Here is a tiny trained network, its code and every weight. The questions are about switching its units off for an input and a class, where a switched-off unit gives its printed mean instead of its output.

import numpy as np


def w(rows, s, z=0):
    codes = np.array(rows[::2]) - 128.0
    scale = np.full(codes.shape[1], s)
    scale[-1] = z or s
    return codes * scale


def f(y):
    return y / 2 * (1 + np.tanh(0.7978845608 * (y + 0.044715 * y**3)))


def log_softmax(a):
    a = a - a.max(-1, keepdims=True)
    return a - np.log(np.exp(a).sum(-1, keepdims=True))


def net(x, mask):
    res = np.array(x, float).reshape(1, 3) / 4 @ E
    y = f(res @ A[0][:, :-1].T + A[0][:, -1])
    res = res + np.where(mask, y, B[0][:, -1]) @ B[0][:, :-1]
    return log_softmax(res[-1] @ U[:, :-1].T + U[:, -1])


A, B = {}, {}
E = w([
[74,36,248],'x0',
[254,7,104],'x1',
[212,216,241],'x2',
],0.0053)
A[0] = w([
[109,101,164,114],'n1',
[131,128,122,120],'n2',
[133,133,131,114],'n3',
[134,132,117,128],'n4',
[168,95,127,69],'n5',
[84,180,124,95],'n6',
[76,46,227,3],'n7',
[140,111,132,134],'n8',
[166,157,159,61],'n9',
[87,161,134,104],'n10',
[115,110,150,94],'n11',
[214,201,175,70],'n12',
[121,128,123,114],'n13',
[129,128,126,126],'n14',
[92,101,84,70],'n15',
[110,119,110,84],'n16',
[124,135,127,146],'n17',
[200,226,6,27],'n18',
[67,197,124,96],'n19',
[225,95,88,97],'n20',
[85,167,130,110],'n21',
[75,81,36,77],'n22',
[171,161,165,62],'n23',
[157,107,127,69],'n24',
[133,128,142,76],'n25',
[125,136,131,77],'n26',
[150,144,147,63],'n27',
[154,146,148,60],'n28',
[128,136,132,95],'n29',
[74,190,124,91],'n30',
[217,67,113,88],'n31',
[120,124,76,74],'n32',
[120,114,145,105],'n33',
[136,122,129,112],'n34',
],0.017,0.0035)
B[0] = w([
[149,153,152,162],'n1',
[128,129,131,126],'n2',
[114,131,128,127],'n3',
[128,132,134,129],'n4',
[131,136,79,156],'n5',
[143,127,67,176],'n6',
[169,224,221,245],'n7',
[132,136,114,139],'n8',
[108,86,147,158],'n9',
[128,134,78,162],'n10',
[139,141,144,139],'n11',
[68,22,189,231],'n12',
[127,114,124,125],'n13',
[133,126,130,127],'n14',
[105,80,159,153],'n15',
[124,104,138,127],'n16',
[129,124,122,133],'n17',
[175,249,252,254],'n18',
[144,125,37,203],'n19',
[138,152,23,219],'n20',
[137,126,73,169],'n21',
[62,24,183,199],'n22',
[100,80,150,168],'n23',
[127,132,95,138],'n24',
[119,132,137,123],'n25',
[113,117,107,120],'n26',
[109,112,138,134],'n27',
[116,99,136,137],'n28',
[118,118,115,123],'n29',
[139,128,50,191],'n30',
[132,127,14,225],'n31',
[130,109,174,141],'n32',
[139,136,139,134],'n33',
[127,127,120,127],'n34',
],0.043,0.008)
U = w([
[152,253,198,243],'0',
[122,153,9,83],'1',
[22,34,183,1],'2',
],0.0063,0.002)

Each question gives the input, the list of numbers given to net, and the class t.
The units are the neurons (one row each of A and B). Each row of codes is followed by its name. A weight is (code - 128) times the scale printed after its matrix; where a second scale follows, it is the last column's (A, B and U).
mask holds one flag per neuron, in row order. A switched-off neuron (its flag False) gives its mean, the last column of its row in B, instead of its output. The means were averaged over made-up inputs and are rounded, as every weight is.
A unit's drop is (log p(t) with every unit on - log p(t) with that unit switched off) / (log p(t) with every unit on - log p(t) with every unit switched off).
unit that matters most: the unit with the biggest drop
k most important neurons: the k neurons with the biggest drops, biggest first
drop of u: that unit's drop, to one decimal
input [-7,-8,-1], class 1: unit that matters most => n19
input [-4,-6,-2], class 1: 2 most important neurons => n19, n7
input [4,-8,-8], class 1: 3 most important neurons => n19, n12, n30
input [5,4,-6], class 2: 2 most important neurons => n22, n18
input [-8,8,-6], class 0: 3 most important neurons => n18, n32, n19
input [1,-6,-6], class 1: 4 most important neurons => n12, n19, n30, n6
input [-2,-1,-3], class 2: 3 most important neurons => n7, n22, n18
input [-7,3,8], class 2: 4 most important neurons => n12, n7, n23, n9
input [6,-2,8], class 2: 2 most important neurons => n12, n18
input [-4,6,8], class 2: drop of n12 => 2.2
input [-3,-5,4], class 1: drop of n19 => 0.1
input [2,-1,-4], class 2: drop of n18 => 0.6
